Each row has two labels, one from each of two sets.
[ -2  -1  -3  -6  22  10   1  -6  17  -2   1  20 -19  10  -3 -15   5   9
  -6  19 -17  -3   5   2   6  12  -7  10   8  11  19   2   4   5  -1  -8
  10  -3   2  20   2 -11  15 -21  54  -1   1  -9   0  -5 -15  -8  -1   6
 -31   5  -5   3   8 -25 -31   0 -10 -10 -24   6  -7 -11   5   5  19 -11
  43  27   0 -10 -22   2]
[77] U
[  1  -2  19  17 -31  34  -4  -8   4   6  -5 -49  16   3   1  13  -8 -12
  -4 -19 -26   6  -1  -7   4  -8   2  -3 -29   9  12 -15   3  24  -5   8
  -2   5  -3 -10   6   8   4 -13 -50  -1   4   1   2 -11  18  -1 -30   0
  46   1  -5  12  -9  27  24  -1  24  -1  11  25  15  -6   5  16  -3  54
 -18  26   1  29  15  -2]
[75] Z
[-18   1   1 -15   9  29   9   0   9  14 -24 -32  15  -5  10 -12 -16 -13
  -5 -18 -17   0 -19  25   7  10 -10  13  27 -10 -10   1 -21   2   9  -8
  10  -2  -2  -7   8 -27  12 -15  49  -3  -1  -3  24   0   6  -9  -1 -11
  30  10   0   7  -2  18  15   1  45  -7 -10  13  21  -3 -37  10 -26  38
 -28  57  -3  25  11   3]
[75] Z
[ 10   7   4  -7   3  69   5  -7  -3   5 -16  13   7  -9   5  -4  -8  -6
  -8 -25 -12   4   6   6  12  -3  -1  -1 -15   1   9   6 -18  10   3   2
 -12  -5   1  -5   2   1   5  -5  27   5  -2  -3   3  17  -1  -1  -5   5
  21  -5  -3  -3  -4  13  19 -12  23  13  -1  39  10  -2   1  17 -43  24
 -32  30  -9  16   4  -3]
[75] Y
[-23   8   6   1 -22  -1 -13   2 -16   8  12  10   3  -3  13  24  -4  -8
  -7  -6   6  10  12  10   1 -11  34  -8 -15  -6  -7   6  25   1   2  14
   5   7  15 -12   5  15  -2  37 -21  -6   2  -4   5   1  19  25  10 -11
  47   5   8   9  -4  27  33  -3 -27  22  18   8  -2   0  -3  -5 -42  -1
 -61 -28  19  10  36  -3]
[84] Y
[  6  -3  12 -11  -6  42   6   1   4  13 -32 -10  12 -13 -12   5  -4 -10
  -4 -17 -18   5  -1  -3   8  -9 -14   5   6   4  12  10   6  10  -9   4
   5  -3  -6  -9   6   5   4 -23  -8  -6   0   9  -5  -9   4  -5 -22  -2
  42   6  -9  -7 -14  38  39  -3  41 -12  20  13  19  47 -20  17  -8  33
 -26  35  -8  21  13  -6]
[75] Y
[-12  -3   5   3 -38   2   1  -4   4  15 -26 -45 -14  19  16 -11  -9   1
  10  19  -6  -7 -10  12   4   9   1  12   6 -16  -9 -29  31   5   3  -8
  25  -9  10 -23  15   3  -3 -10   7   5  -3   3   7  -9  -8  12 -25   6
  50  10 -13   5  10   1   2   5  14  15 -23  -4   7 -14  -7   2  16  25
  10   7   6   0   9   9]
[84] Z
[ 12  25 -14  -5  30  -6  12  14   8 -12 -24  60  -3 -13 -30 -13  28  10
 -15  17  -3 -11  19   1  11  -2  -2   8  12  -3  30  -3   0 -22  -5 -10
 -17  -4  12  20 -13  -5  -7  -6   6  10 -15   4 -13 -12   4 -32  13   5
 -33  -9  -3   2   2  18 -17  -1   3 -43  24   6  -2   5  23  -4   5 -41
  13  45  -6 -30 -29  24]
[77] Y
[ -4  -8  17   8 -29  37   0  -8   3   2 -23 -86   5  -7 -30  11  -8 -21
  -9 -26 -26  -7  -9  17   4  -8 -10   0 -27  15  -3 -29 -15  27  -4   7
  -6   4 -11 -11  17  19  -1 -17 -69   3   6  -1  10 -16  14  10 -45  -7
  41  -1  -3   0 -22  40  48  -3  37  11  20  43   4  19 -18  26  28  54
 -18  20 -13  16  23 -10]
[84] Z
[-14  37 -13   3  20  49  -4  -1   8   6 -13  41 -12   8 -24   4  10   6
  -5 -22 -35  18  26  10  14   1   1   5  14  20 -13  -4 -24 -21 -24  -2
 -49 -11  19   5  -2  -1  -6 -29 -18   4   6   3   8 -25  14  -9  14  -5
 -46 -20  -6  10  -2 -37  -9  10  18   8  -6  65 -14 -19  11  40 -25 -12
 -20 -46   5  16  -5 -16]
[77] Z
[ 15  30  12  -2  20  43  -5  -6  -1   5 -14 -13 -15  14   2  12  -2  -6
  -6 -21 -21 -13  14  -4  23 -16 -23   6   8   8  13   4 -10  23  -8   1
 -17  -9   6 -18   2   1   9 -36  -5 -31  -1  -8  13  -9  19 -12  -7  -4
   1  14  -8 -10 -15 -41  12   8  26  -1  -9  29 -14  -6 -12  29 -24  27
  26 -42  -3  40  10 -17]
[84] Z
[  3   7   0 -16  29  47  17  -1  20   0 -25  27  10 -13 -29 -19   9   7
 -17   2 -20   5   0 -10  -6   0 -15  -5  14   6  16  21 -28  10  -3  -6
 -20  11 -13  26  -7  -7  -2  10  35  11   4  -1  -8 -13 -16 -17 -15 -16
 -28 -16  -9  -3   4  48   3   5  10 -21  21  -1  24  14   6   9 -14   5
 -13  66 -14 -15  -8  -7]
[77] Y
[ -1  11   1   0   2  26 -35 -15   5   4 -23  -9   9   9  -1  -3  -2  -6
  -4 -26  -4  -5   4   7  -5  -6   7  -6  20  12 -13  -9 -22   0  -9  -3
 -11 -22   1  -6   8  -7   6  -9 -11   3   5   3  10  -5  12  -6  -7  -7
 -18 -13 -11   5 -21  -8  10  -1  41  28  -5  27   6   4 -12  18 -29  19
  31  -4  -2  22   7  -9]
[84] Z
[  1  22   3 -15  16  19  12  11   9   2  -9  61  -6   4  -6  -8  17  30
  -7  16 -10  15  21   7   1  11  -5  11  17 -14  27  28  37  -8   2  12
  -5  -2  14  13  -1   2  -3   8  37  -8   0  11 -26  -3  -5 -21  22  -2
  15   6  -6  -8  -3  29  -2  -5  -4 -18  24  -4  19 -14   7  -1 -25 -17
 -23  41  -6 -18 -12   2]
[77] Y
[-11  -1   4  -2   2  47  -5 -15  15  -7 -15 -18   4  -9  11   0  -8 -11
  -3 -22 -27  10  -7   5  14  -6  19  -8  11   5  -5  11  -3  15 -17  13
  16  -3 -12  -4  11   1   7 -14   7  -9   3  -7  14 -11  12   7 -10  -6
   2   3   1  -1  -4  -5  12  -1   5  25 -15  22  11  -2 -21  24 -26  39
  -6  -6   5  45  18 -14]
[84] Z
[-23   5   3  -4 -13   7   5 -10   2  17 -30 -53   6   1  -1  -1 -15 -16
   6 -19 -16  10 -21  27  -8  13  -3   9  38   0 -20  -5   6   7   0  10
  24   8   6 -11   1  -2  -2 -16 -17  -6  -1   3  22 -15  -2   7  -7  -8
  26  23   1  13  -3   4   9  14  16  18 -11  20   4 -13 -20  23  -9  37
 -33   0  49  41  32 -12]
[84] Z
[ -3  33  -2  -9  31  61  20 -20  22   0   1  75   7   4 -38  -9  14   9
 -25  -7 -55  15  26  17   5 -17   8  -1  11   9   9  21 -10   2 -14   5
 -27  -1   5  16  -4   0  -7 -11  21  -1  17   2  -6 -13  -7 -19  26  -4
 -44   5   6   1  11 -12 -18  34 -22  19   1  30  -9 -17  16  45 -13 -15
   9 -13   9   2  -6 -23]
[77] Z
